What each symbol does to the elements:
FR r SM
FR u LD
FR f TM
FR g LQ
FR q BC
BP r LQ
BP f GP
BP g LD
BP q JF
PP u SB
PP z TJ
PP g FQ
PP q BM
DG r CR
DG f RQ
DG g FL
DG q LD
NT r RM
NT u CM
NT z FZ
NT g RN
NT q HJ
FJ r LF
FJ g JL
FJ q GT
CH r GQ
CH u DR
CH f CR
CH g NM
CH q BT
CM r NT
CM u GP
CM g TM
CM q TJ
JQ r LL
JQ u QL
JQ f LB
JQ z DG
JQ g LG
JQ q QH
MZ u TP
MZ f PH
MZ z BT
MZ g LM
MZ q RG
GF r LM
GF u BT
GF f SM
GF z JB
GF g TP
GF q NC
QR r RH
QR u GT
QR g HP
QR q JN
BT r GF
BT u BF
BT f FR
BT g JR
BT q ZM
SB r PP
SB u LF
SB z JL
SB g HJ
SB q RH
GP r CM
GP g FZ
GP q JL
RQ r JN
RQ g ZL
RQ q FZ
QH r PH
QH u LQ
QH f NT
QH z LD
QH g SM
QH q SL
BQ r FC
BQ u BC
BQ f SB
BQ z JF
BQ g SL
BQ q ZF
GQ r GG
GQ u CH
GQ f LG
GQ z LS
GQ g ZP
GQ q GF
RR r MR
RR u ZB
RR f DJ
RR z ZH
RR g TR
RR q ZP
JC r BC
JC f FJ
JC g JF
JC q PQ
LM u GF
LM f DT
LM z JR
LM g MZ
LM q HM
RM u NT
RM z TM
RM g JT
RM q FQ
ZJ r TR
ZJ u ZH
ZJ f SJ
ZJ g ZB
ZJ q CH
JG u ZS
JG z GB
JG g GR
JG q JT
DR r CH
DR f DG
DR g LS
DR q BF
LS r NM
LS f FL
LS g DR
LS q JB
GT r QR
GT g ZR
GT q RQ
RH r BM
RH u QR
RH z ZR
RH g FM
RH q ZS
DJ r HC
DJ u CL
DJ f FM
DJ z PQ
DJ g ZF
DJ q JQ
DT u SM
DT f JT
DT z LQ
DT g PH
DT q FC
FM r ZN
FM u HP
FM z GT
FM g RH
FM q LB
PH u QH
PH f RM
PH z FR
PH g DT
PH q QJ
PQ r SJ
PQ f GT
PQ g NF
PQ q DG
JF r BD
JF f JL
JF g JC
JF q NF
HP r FM
HP u ZR
HP g QR
HP q GB
ZS r JG
ZS u JN
ZS z ZL
ZS g LB
ZS q RN
ZH r ZJ
ZH f PQ
ZH g HS
ZH q DR
LL u JQ
LL f GR
LL z CR
LL g DD
LL q PH
BM u RH
BM z HP
BM g ZN
BM q JG
HG r RG
HG u RP
HG f SL
HG z MF
HG g NC
HG q RR
FQ u HJ
FQ z LF
FQ g PP
FQ q ZN
JL r TJ
JL g FJ
JL q ZR
HS r ZB
HS f NF
HS g ZH
HS q LS
SM r DT
SM u FR
SM f RN
SM z BP
SM g QH
SM q BQ
FF r RP
FF f JF
FF g MF
FF q HS
DP u TR
DP f FH
DP z ZB
DP g MR
DP q GG
FZ r TM
FZ g GP
FZ q FJ
BD r SL
BD u JF
BD f TJ
BD g BC
BD q CL
QJ u SL
QJ f FQ
QJ z BC
QJ g FC
QJ q HC
LG r DD
LG u CR
LG f ZS
LG z FL
LG g JQ
LG q SM
RG u HG
RG f QJ
RG z ZM
RG g HM
RG q MR
GG u GQ
GG f DD
GG z NM
GG g TL
GG q LM
TJ r HJ
TJ u JL
TJ g LF
TJ q HP
FL r QL
FL f ZL
FL g DG
FL q BP
ZR r HP
ZR g GT
ZR q ZL
BF r BT
BF f LD
BF g JB
BF q MF
HM u NC
HM f FC
HM z RP
HM g RG
HM q DP
LQ r QH
LQ u BP
LQ f CM
LQ g FR
LQ q BD
RP r HG
RP u FF
RP f BD
RP g ZM
RP q ZB
JB r JR
JB f BP
JB g BF
JB q FF
JT u RN
JT z CM
JT g RM
JT q PP
TP r MZ
TP u JR
TP f QH
TP z BF
TP g GF
TP q HG
GB r LB
GB u ZL
GB g JN
GB q CM
HC u DJ
HC f ZN
HC z SJ
HC g FH
HC q LL
TM r RN
TM u FZ
TM g CM
TM q LF
RN r JT
RN u TM
RN z GP
RN g NT
RN q SB
ZL r GB
ZL g RQ
ZL q GP
LF r SB
LF u FJ
LF g TJ
LF q QR
LD r FR
LD f FZ
LD g BP
LD q JC
QL r JQ
QL u FL
QL f GB
QL g CR
QL q LQ
NM r ZP
NM u LS
NM f QL
NM g CH
NM q JR
TR r DP
TR u ZJ
TR f ZF
TR z HS
TR g RR
TR q GQ
SJ r ZF
SJ u PQ
SJ f QR
SJ g CL
SJ q CR
GR u LB
GR z JN
GR g JG
GR q RM
CL r DJ
CL u NF
CL f HP
CL g SJ
CL q QL
JN r ZS
JN u RQ
JN g GB
JN q TM
NC r HM
NC u ZM
NC f BQ
NC z FF
NC g HG
NC q TR
FH u ZF
FH f BM
FH z CL
FH g HC
FH q DD
ZN u FM
ZN z QR
ZN g BM
ZN q GR
ZF r FH
ZF u SJ
ZF f RH
ZF z NF
ZF g DJ
ZF q LG
ZM r NC
ZM u MF
ZM f BC
ZM g RP
ZM q ZJ
FC u BQ
FC f PP
FC z BD
FC g QJ
FC q FH
MR u RR
MR f HC
MR z ZJ
MR g DP
MR q TL
ZP r TL
ZP u NM
ZP f JQ
ZP z DR
ZP g GQ
ZP q TP
MF r ZM
MF f JC
MF g FF
MF q ZH
SL r QJ
SL u BD
SL f HJ
SL z JC
SL g BQ
SL q DJ
DD u LG
DD f JG
DD z QL
DD g LL
DD q DT
NF r CL
NF f ZR
NF g PQ
NF q FL
CR r LG
CR u DG
CR f JN
CR g QL
CR q FR
JR r TP
JR u JB
JR f LQ
JR g BT
JR q RP
LB r GR
LB u GB
LB z RQ
LB g ZS
LB q NT
TL u ZP
TL f LL
TL z CH
TL g GG
TL q MZ
HJ r FQ
HJ u TJ
HJ z FJ
HJ g SB
HJ q FM
BC r BQ
BC u JC
BC f LF
BC g BD
BC q SJ
ZB r RR
ZB u HS
ZB f CL
ZB g ZJ
ZB q NM

The rows follow the links: the fewer symbols apart two elements are, the more alike their rows tend to be.

Rows with their elements:
-300	-11	207	-388	573	316	643	-271	-162	53	434	136	4	531	-123	-402	107	-779	1106	-348	252	-327	88	-49	-52	-454	-620	-44	94	-145	59	-492	-322	-546	-139	201	137	-155	-40	62	-547	-701	-199	58	70	-140; element HP
-257	931	-195	-169	250	-228	7	397	-498	-264	-105	-70	-81	-468	-72	153	-318	-258	462	-66	23	243	-557	69	-282	2	-713	458	141	-130	63	-492	-113	164	-192	-153	-299	152	506	483	-809	242	257	-725	648	711; element SB
-353	384	-178	-480	380	-112	317	146	-749	171	116	-1	-311	-20	-105	62	-440	-687	682	48	751	70	-343	235	-719	205	-609	89	-299	-371	60	-517	364	-488	-250	-29	-4	93	676	635	-972	-296	16	-78	176	88; element QR
916	363	-49	264	-645	19	-795	-274	206	-442	-167	24	417	-347	1	891	83	93	-658	648	-52	213	-89	-200	-466	628	275	82	-95	188	359	207	491	437	-137	141	9	-125	395	82	-42	87	207	167	541	-349; element ZM
553	403	50	249	-264	-4	-342	12	-279	-485	124	199	483	-75	166	397	-681	-453	-351	-34	581	-168	247	-314	-844	207	222	645	-377	-365	172	-264	487	208	-418	58	260	236	861	-6	-565	423	-116	347	301	-316; element JC
-272	-65	233	338	265	-155	86	222	464	33	-368	66	-37	-215	-1	-661	202	592	9	-383	-901	113	81	174	873	-610	63	33	364	304	-380	125	-642	155	198	-144	-251	113	-844	-315	663	390	135	-501	-138	700; element PH
188	157	-207	335	-405	-272	-709	230	211	33	-759	-228	-65	-560	274	307	353	883	-903	448	-644	514	-235	94	78	433	323	-59	105	202	-230	335	40	364	204	-212	-256	129	-107	-46	555	474	354	-390	-91	284; element LM
264	-53	-147	321	89	114	-331	116	-62	-214	0	86	512	222	299	150	-1146	-141	-554	-309	695	-239	396	-138	-629	239	569	253	-682	193	23	-239	682	570	-244	-10	107	300	733	-30	79	820	-255	204	-176	95; element LD
-631	-85	213	-2	567	-23	240	393	232	217	-139	-103	-183	-28	54	-643	135	300	473	-794	-553	-90	-148	139	682	-554	-450	204	345	179	-312	-306	-702	91	93	-229	-354	181	-413	-140	104	296	79	-612	-257	937; element RM
-491	805	-115	-150	211	-657	-139	569	-486	-71	-299	-77	-156	-630	99	-96	23	80	469	-57	-503	392	-644	272	-205	-44	-455	345	363	-185	-269	-311	-222	62	-224	-259	-91	158	323	205	-876	368	203	-661	307	865; element PP
-254	388	-441	244	124	-500	-310	632	-12	218	-626	-296	-322	-744	295	-131	-74	896	-546	169	-461	608	-234	266	34	82	66	24	167	150	-459	219	-26	390	122	-413	-368	224	69	10	271	729	201	-712	-18	708; element DT
585	-161	-27	30	-606	-86	-304	-236	-273	-114	187	-35	108	248	-4	601	119	-150	-578	618	413	171	228	-159	-696	727	527	64	-181	-385	113	26	629	-208	-118	98	543	-211	345	-51	-133	-347	-150	817	-35	-744; element ZH
620	-85	411	66	-524	95	-529	-614	649	-399	15	204	383	-88	-311	381	783	42	-92	298	-819	20	19	-256	466	-221	110	-105	501	267	118	504	-545	346	-40	286	46	-111	-420	-337	446	-314	-5	-8	505	-257; element HG
555	-212	597	130	-110	248	-217	-422	260	-617	599	296	737	611	-186	-68	-278	-785	382	-440	45	-595	524	-553	-279	-358	247	590	319	-216	200	-123	-197	207	-186	332	474	215	117	-388	-207	116	-347	424	281	-298; element JF
124	397	-509	28	126	210	-219	292	-143	-237	-318	174	315	-334	404	400	-1123	384	-788	-224	656	-163	-77	79	-280	189	251	84	-743	571	83	-110	757	670	-100	112	-170	101	640	276	317	571	-46	-384	59	212; element FR
114	-554	132	138	-272	-73	-17	-68	410	458	-293	-161	-270	-14	29	-165	872	807	-322	353	-628	380	45	185	647	45	323	-472	344	-31	-311	603	-506	-174	397	-288	-190	-186	-933	-360	744	-187	323	81	-326	-7; element TL
-634	145	-517	-387	715	135	497	327	-760	448	71	-239	-462	-55	181	-129	-854	-293	246	-362	883	-22	-265	343	-314	153	-277	-115	-697	-49	20	-394	605	-212	33	-110	-299	-60	521	504	-498	85	-56	-246	-454	109; element JN
-44	-89	372	-240	-24	80	598	-453	165	-29	359	206	-427	13	-252	-338	727	-296	666	265	-378	25	43	132	329	-496	-684	-209	435	-266	-120	355	-681	-716	66	66	170	-275	-626	-129	37	-800	321	-167	501	-570; element DJ
774	-101	425	186	-637	246	-498	-824	731	-508	181	328	715	66	-172	383	577	-109	-176	184	-391	-353	150	-433	301	-108	251	202	286	152	376	289	-196	413	-23	456	190	-52	-272	-467	262	-371	17	319	473	-443; element RP
-62	718	-96	-138	286	-99	41	299	-494	-358	-1	-68	79	-196	10	215	-632	-501	503	-203	313	-87	-401	28	-496	106	-552	511	-258	-83	136	-479	322	218	-494	132	-100	135	715	487	-1002	158	-24	-265	466	419; element LF
411	-521	-322	182	-451	76	-278	-126	-20	161	-16	-102	99	310	51	467	-329	73	-732	475	657	-9	309	-131	-479	710	640	-151	-418	-100	164	128	803	129	202	38	250	-10	302	37	427	11	-178	850	-574	-593; element DR

Each walk starts at a row. The symbols on each line, taken left to right, move it on to the next element.
Answer with the element's row; about right is enough.
start 36	203	350	291	-222	-410	-112	90	360	-375	-130	123	39	-201	-196	-497	748	35	183	-79	-1116	88	-101	-107	588	-595	-346	168	722	-139	-293	74	-952	-104	-27	-203	56	201	-542	-387	96	-57	334	-511	468	405
z g g q q g	-148	-757	139	-102	231	727	710	-430	268	328	404	279	-218	597	-71	-349	-241	-25	118	-348	415	-341	467	85	545	-374	-88	-513	-387	168	-5	169	-112	-246	177	287	92	-257	-566	-105	739	-410	-70	253	-450	-611
r f u q r	-688	-53	119	-38	886	232	368	46	329	-168	-18	73	91	109	-16	-522	-225	64	648	-933	-132	-533	-94	7	697	-670	-359	178	-32	571	-4	-270	-513	168	68	192	-358	86	-316	47	-4	225	-57	-566	-236	933
start -502	-468	19	83	222	-227	375	79	126	491	-186	-139	-542	-23	-10	-700	765	597	117	-61	-572	232	102	139	788	-373	-150	-352	354	33	-469	325	-583	-467	352	-298	-207	3	-900	-190	851	-105	112	-254	-298	195
z r u q g g r	-88	412	-601	240	200	-7	-271	551	-85	-157	-475	-63	-46	-732	196	290	-712	610	-624	64	-56	268	-332	254	31	69	98	54	-542	476	-158	34	407	627	153	-125	-415	147	463	328	357	659	252	-831	138	477
g g z r u r r	-63	-267	147	187	356	423	74	-216	659	-90	-76	145	319	61	169	-300	-69	320	58	-682	-580	-352	42	-104	905	-766	-34	36	14	606	-54	203	-529	392	266	178	-304	15	-677	-267	897	236	17	-730	130	412
start 280	-406	252	287	159	468	-112	-213	398	-225	254	179	645	704	88	-179	-713	-143	60	-786	308	-856	832	-373	134	-447	627	306	-210	243	203	-140	135	393	-93	266	101	159	-131	-523	469	428	-390	520	-263	58
q q q g g g	-13	-253	-367	23	-24	12	90	51	-448	288	123	-56	-125	261	247	103	-661	-96	-469	135	1034	-98	489	47	-681	345	532	-92	-638	-260	65	-177	707	-207	-95	-232	255	-41	615	259	220	195	-215	508	-519	-388
g g q q q g g	268	54	-11	-211	-99	-206	92	-132	-535	-187	454	-74	127	176	234	252	-563	-595	-57	305	749	-52	284	-196	-1012	509	29	-28	-329	-448	61	-230	549	-331	-306	-228	500	71	736	18	-478	-141	-373	643	-27	-655
start -453	-537	193	-175	640	362	558	-21	-48	223	518	76	145	884	23	-488	-613	-389	637	-745	720	-648	256	-54	-57	-289	-33	56	-132	5	69	-309	61	-222	-28	121	95	42	42	-61	-170	-104	-396	429	-703	36
g q g q q r q r	-756	-294	-81	-354	941	118	848	81	-119	480	266	-10	-434	244	-13	-725	1	-73	790	-631	71	-283	-140	164	746	-548	-377	-311	-41	176	-148	-170	-273	-424	231	1	-228	-58	-427	132	23	-300	3	-308	-353	341
z g g g r q	-456	-284	45	-107	672	544	321	-19	232	-10	373	142	134	389	-69	-472	-461	-194	674	-984	162	-714	115	65	482	-676	-444	165	-91	439	161	-311	-173	379	-131	342	-311	25	-19	103	-86	205	-196	-336	-73	637
start 830	14	95	304	-764	-25	-807	-31	-42	-458	40	97	570	100	7	692	-258	-266	-654	395	200	-27	236	-364	-623	537	667	262	-87	-142	370	121	620	368	-272	30	250	140	588	-201	-236	258	-119	522	262	-481
r g g f q g r q	-418	-617	-15	-274	293	280	659	-279	342	510	125	164	-387	245	25	-454	276	269	133	-170	-10	-175	203	119	767	-495	-168	-576	34	387	-150	237	-465	-514	438	-3	-119	-304	-875	-64	953	-452	44	-187	-207	-210
f q z g r u q g	-108	435	72	-73	232	-135	-172	239	-553	-386	147	-17	342	85	151	124	-844	-702	287	-449	504	-327	2	-169	-774	169	-67	540	-58	-240	340	-705	443	361	-391	89	86	256	891	109	-1049	551	-240	225	183	313
start -57	-54	595	-53	363	231	279	-64	-97	-385	545	138	618	570	-182	-223	-459	-725	718	-782	115	-571	181	-332	-189	-320	-239	508	299	-210	182	-507	-143	76	-366	170	226	264	280	-217	-692	46	-459	169	129	331
q q r q g u r	-385	487	-387	-56	703	160	105	372	-387	-77	-100	-128	90	-104	216	104	-1054	-45	136	-603	520	-210	-390	69	-145	57	-117	205	-475	340	130	-509	434	465	-180	69	-448	187	569	348	-429	505	-77	-400	-126	642
g q g q q r q r	-658	461	-310	-14	456	-390	38	571	-281	98	-510	-220	-359	-544	51	-242	-254	354	109	-219	-256	260	-427	252	19	-136	-310	200	77	230	-472	-268	-2	298	3	-360	-420	263	220	190	-194	705	56	-605	-233	996
start -365	88	-397	-11	138	-464	249	565	-312	576	-610	-295	-809	-538	195	-226	138	716	-363	449	-94	812	-236	551	-24	332	-129	-260	-178	-180	-593	231	107	-405	165	-626	-234	-138	-23	118	380	222	133	-374	-433	230
q z r q r q	-184	-94	286	-7	-36	-429	407	-26	127	192	-21	-49	-451	-106	-108	-494	998	-38	389	226	-651	378	98	181	283	-435	-422	-177	750	-362	-421	313	-844	-694	54	-313	152	-64	-665	-237	57	-595	201	-202	234	-64
u g g g q	-276	166	-778	-248	179	-165	291	487	-465	525	-363	-231	-760	-422	295	109	-349	464	-521	435	481	438	-129	627	-74	431	-73	-451	-591	117	-252	123	346	-150	202	-357	-268	-178	144	453	616	105	304	-354	-211	-189
start 54	-224	197	433	-344	-61	-383	-63	701	139	-441	-72	-23	-57	-147	-11	636	644	-440	112	-939	206	79	-74	712	-100	305	-147	425	339	-151	474	-563	326	314	-106	-179	-46	-811	-471	862	223	193	-164	-239	198
f q z g r u q g	271	430	-284	-328	-218	-230	90	-130	-718	-113	155	51	-200	-198	7	588	-253	-568	32	806	797	321	-78	214	-807	519	-251	-166	-364	-361	-24	-38	476	-452	-289	-110	154	-165	641	460	-500	-311	31	68	361	-705
r f u g g g q	-649	-348	31	-303	668	484	834	-96	-139	387	327	19	-197	597	-22	-465	-362	-277	819	-759	498	-437	107	168	389	-508	-465	-251	-258	101	-69	-358	-51	-320	141	176	-205	-131	-303	97	29	-317	-163	161	-450	39
start 152	557	-444	-302	-244	-441	61	88	-711	84	-174	-92	-664	-520	63	333	114	-123	-135	912	134	652	-445	489	-566	438	-391	-244	-173	-368	-186	183	42	-600	-4	-296	-59	-259	231	492	-293	-533	315	-280	541	-562
q z r q r q	219	159	417	61	-28	117	27	-474	542	-751	215	397	411	-153	-283	-236	419	-226	508	-270	-994	-78	-122	-237	387	-762	-354	264	387	30	13	7	-777	293	-260	151	26	38	-440	-315	88	-242	189	-443	939	118
r f u q r	-609	122	371	-174	370	-395	550	268	-115	285	32	-126	-461	-126	-163	-600	650	-243	903	-191	-611	123	-276	203	335	-517	-662	46	528	-289	-408	-130	-762	-619	-116	-124	-53	-22	-343	58	-489	-445	87	-350	106	456
